Here is a tiny trained network, its code and every weight. The questions are about switching its units off for an input and a class, where a switched-off unit gives its printed mean instead of its output.

import numpy as np


def w(rows, s, z=0):
    codes = np.array(rows[::2]) - 128.0
    scale = np.full(codes.shape[1], s)
    scale[-1] = z or s
    return codes * scale


def f(y):
    return y / 2 * (1 + np.tanh(0.7978845608 * (y + 0.044715 * y**3)))


def log_softmax(a):
    a = a - a.max(-1, keepdims=True)
    return a - np.log(np.exp(a).sum(-1, keepdims=True))


def net(x, mask):
    res = np.array(x, float).reshape(1, 8) / 4 @ E
    y = f(res @ A[0][:, :-1].T + A[0][:, -1])
    res = res + np.where(mask, y, B[0][:, -1]) @ B[0][:, :-1]
    return log_softmax(res[-1] @ U[:, :-1].T + U[:, -1])


A, B = {}, {}
E = w([
[130,123,133,121,127,124,125,125,123,126],'x0',
[120,126,131,132,131,117,126,142,126,123],'x1',
[123,125,128,142,128,131,139,136,122,135],'x2',
[99,146,155,199,146,67,131,24,134,111],'x3',
[124,128,128,135,128,127,132,134,129,134],'x4',
[173,123,106,91,193,67,219,128,150,132],'x5',
[126,128,131,122,131,128,125,127,127,123],'x6',
[180,247,194,134,136,129,131,153,96,147],'x7',
],0.016)
A[0] = w([
[92,122,135,166,122,83,111,71,138,132,168],'N0',
[149,107,101,104,167,95,179,126,162,114,142],'N1',
[130,150,140,138,109,164,90,155,113,107,159],'N2',
[135,102,114,100,142,121,163,134,148,130,148],'N3',
[129,131,134,138,125,113,139,132,135,117,114],'N4',
[127,155,154,134,102,152,97,131,109,122,117],'N5',
[113,98,84,86,115,149,120,151,124,132,168],'N6',
[102,96,111,118,92,155,107,136,135,125,202],'N7',
[174,117,110,107,190,84,211,135,145,132,170],'N8',
[93,128,148,169,112,135,120,89,107,113,140],'N9',
[124,121,126,146,122,128,125,130,141,161,143],'N10',
[142,137,128,129,120,129,123,140,126,132,106],'N11',
[114,145,167,168,151,79,128,65,126,129,131],'N12',
[183,248,202,137,151,135,125,153,88,147,166],'N13',
[131,148,158,150,110,130,97,133,134,124,136],'N14',
[93,120,134,157,127,129,114,78,148,123,146],'N15',
[130,172,148,127,150,101,161,104,123,127,115],'N16',
[156,129,142,126,145,102,162,97,132,127,120],'N17',
[114,127,140,135,104,144,110,121,130,142,168],'N18',
[143,135,120,99,125,124,152,158,128,128,101],'N19',
[97,58,82,129,131,129,124,113,141,122,250],'N20',
[129,125,110,112,148,101,175,104,143,114,131],'N21',
[110,113,170,158,80,175,59,126,114,116,249],'N22',
[170,147,143,96,139,140,155,159,113,151,106],'N23',
[108,112,105,131,105,160,112,167,124,121,170],'N24',
[152,107,113,68,107,165,131,212,118,145,253],'N25',
],0.015,0.011)
B[0] = w([
[124,136,178,174,184,107,111,50,64,105,201],'N0',
[161,82,114,113,143,123,203,108,158,122,192],'N1',
[87,130,142,140,71,167,110,137,132,213,175],'N2',
[139,85,111,88,157,126,152,120,143,137,167],'N3',
[138,132,130,132,119,114,136,128,137,115,131],'N4',
[111,138,145,143,88,145,157,113,136,169,165],'N5',
[104,98,53,126,100,138,120,151,152,130,178],'N6',
[77,135,91,134,150,182,85,121,124,113,184],'N7',
[206,103,121,76,205,98,184,169,145,73,223],'N8',
[78,168,150,136,153,123,133,78,108,120,178],'N9',
[120,135,118,128,141,141,128,112,118,136,135],'N10',
[129,144,146,109,125,133,136,145,125,147,131],'N11',
[117,166,91,165,126,60,176,113,110,131,202],'N12',
[168,255,224,109,43,105,174,174,131,182,253],'N13',
[96,165,147,172,96,122,163,92,127,150,160],'N14',
[102,151,145,135,170,111,118,71,95,103,179],'N15',
[168,159,118,128,121,74,180,145,108,116,171],'N16',
[185,129,106,156,145,80,164,145,115,92,163],'N17',
[79,159,131,142,132,136,102,119,125,146,159],'N18',
[155,135,143,102,140,168,148,163,140,109,151],'N19',
[69,64,88,124,195,161,100,72,116,89,217],'N20',
[190,99,136,156,142,97,202,127,138,104,171],'N21',
[20,172,126,163,83,169,49,88,106,143,229],'N22',
[171,141,158,99,127,153,124,198,148,107,171],'N23',
[113,129,93,127,119,174,73,152,127,150,172],'N24',
[138,87,112,55,100,241,88,237,214,139,231],'N25',
],0.01,0.026)
U = w([
[62,87,34,129,108,200,12,125,145,145,250],'0',
[151,7,56,60,169,168,169,155,191,86,156],'1',
[69,139,160,218,200,142,53,22,64,46,173],'2',
[157,20,125,165,208,57,197,13,115,78,182],'3',
[116,159,209,135,24,222,90,171,155,218,66],'4',
[216,149,212,34,133,152,159,234,164,111,25],'5',
[86,208,202,209,61,73,161,40,86,203,121],'6',
[206,194,160,177,128,1,211,141,108,102,48],'7',
],0.0062,0.0023)

Each question gives the input, the list of numbers given to net, and the class t.
The units are the neurons (one row each of A and B). Each row of codes is followed by its name. A weight is (code - 128) times the scale printed after its matrix; where a second scale follows, it is the last column's (A, B and U).
mask holds one flag per neuron, in row order. A switched-off neuron (its flag False) gives its mean, the last column of its row in B, instead of its output. The means were averaged over made-up inputs and are rounded, as every weight is.
A unit's drop is (log p(t) with every unit on - log p(t) with that unit switched off) / (log p(t) with every unit on - log p(t) with every unit switched off).
The circuit of an input: a set's keep is (log p(t) with only the set's units on - log p(t) with every unit switched off) / (log p(t) with every unit on - log p(t) with every unit switched off). Starting from the 12 units with the biggest drops (on a tie, the unit counted first), units are removed one at a time, each time the one whose removal leaves the highest keep (on an exact tie, the one counted first), for as long as the keep stays at least 0.8.
units of the circuit, in order: the units of the circuit, biggest drop first
unit that matters most: the unit with the biggest drop
top k neurons: the k neurons with the biggest drops, biggest first
drop when u is switched off: that unit's drop, to one decimal
input [-4,-8,0,1,-5,-4,-4,-1], class 2: units of the circuit, in order => [N25, N13]
input [5,-8,-7,2,-1,5,2,-1], class 3: units of the circuit, in order => [N13, N25]
input [0,-8,0,8,2,1,0,6], class 7: top 3 neurons => [N22, N16, N17]
input [-4,0,6,-2,-5,-3,-1,-1], class 0: unit that matters most => N13
input [8,3,6,6,6,0,-1,-4], class 2: top 2 neurons => [N8, N0]
input [-8,0,-5,1,4,0,6,1], class 6: top 2 neurons => [N25, N8]
input [6,-1,8,1,8,5,-2,6], class 7: top 3 neurons => [N25, N16, N17]
input [6,-1,6,1,4,-5,8,1], class 6: top 2 neurons => [N25, N20]
input [3,0,6,1,-1,0,-4,1], class 6: top 3 neurons => [N25, N8, N20]
input [7,-2,3,6,5,0,-4,0], class 2: top 4 neurons => [N13, N8, N0, N1]
input [0,1,-4,0,8,8,8,0], class 1: top 2 neurons => [N13, N0]
input [2,6,-2,-3,7,0,-1,-7], class 0: top 3 neurons => [N8, N7, N24]
input [3,0,4,1,0,1,-6,-4], class 3: top 2 neurons => [N25, N22]
input [-1,1,-7,3,-1,1,3,-6], class 3: unit that matters most => N22
input [0,1,-3,1,5,6,-7,1], class 7: top 2 neurons => [N25, N20]
input [-6,1,-4,8,-6,-2,-6,-1], class 2: drop when N13 is switched off => 0.6
input [1,8,5,-1,5,7,-8,-2], class 1: drop when N6 is switched off => 0.0
input [3,0,5,2,-4,-8,0,5], class 6: drop when N25 is switched off => 0.1
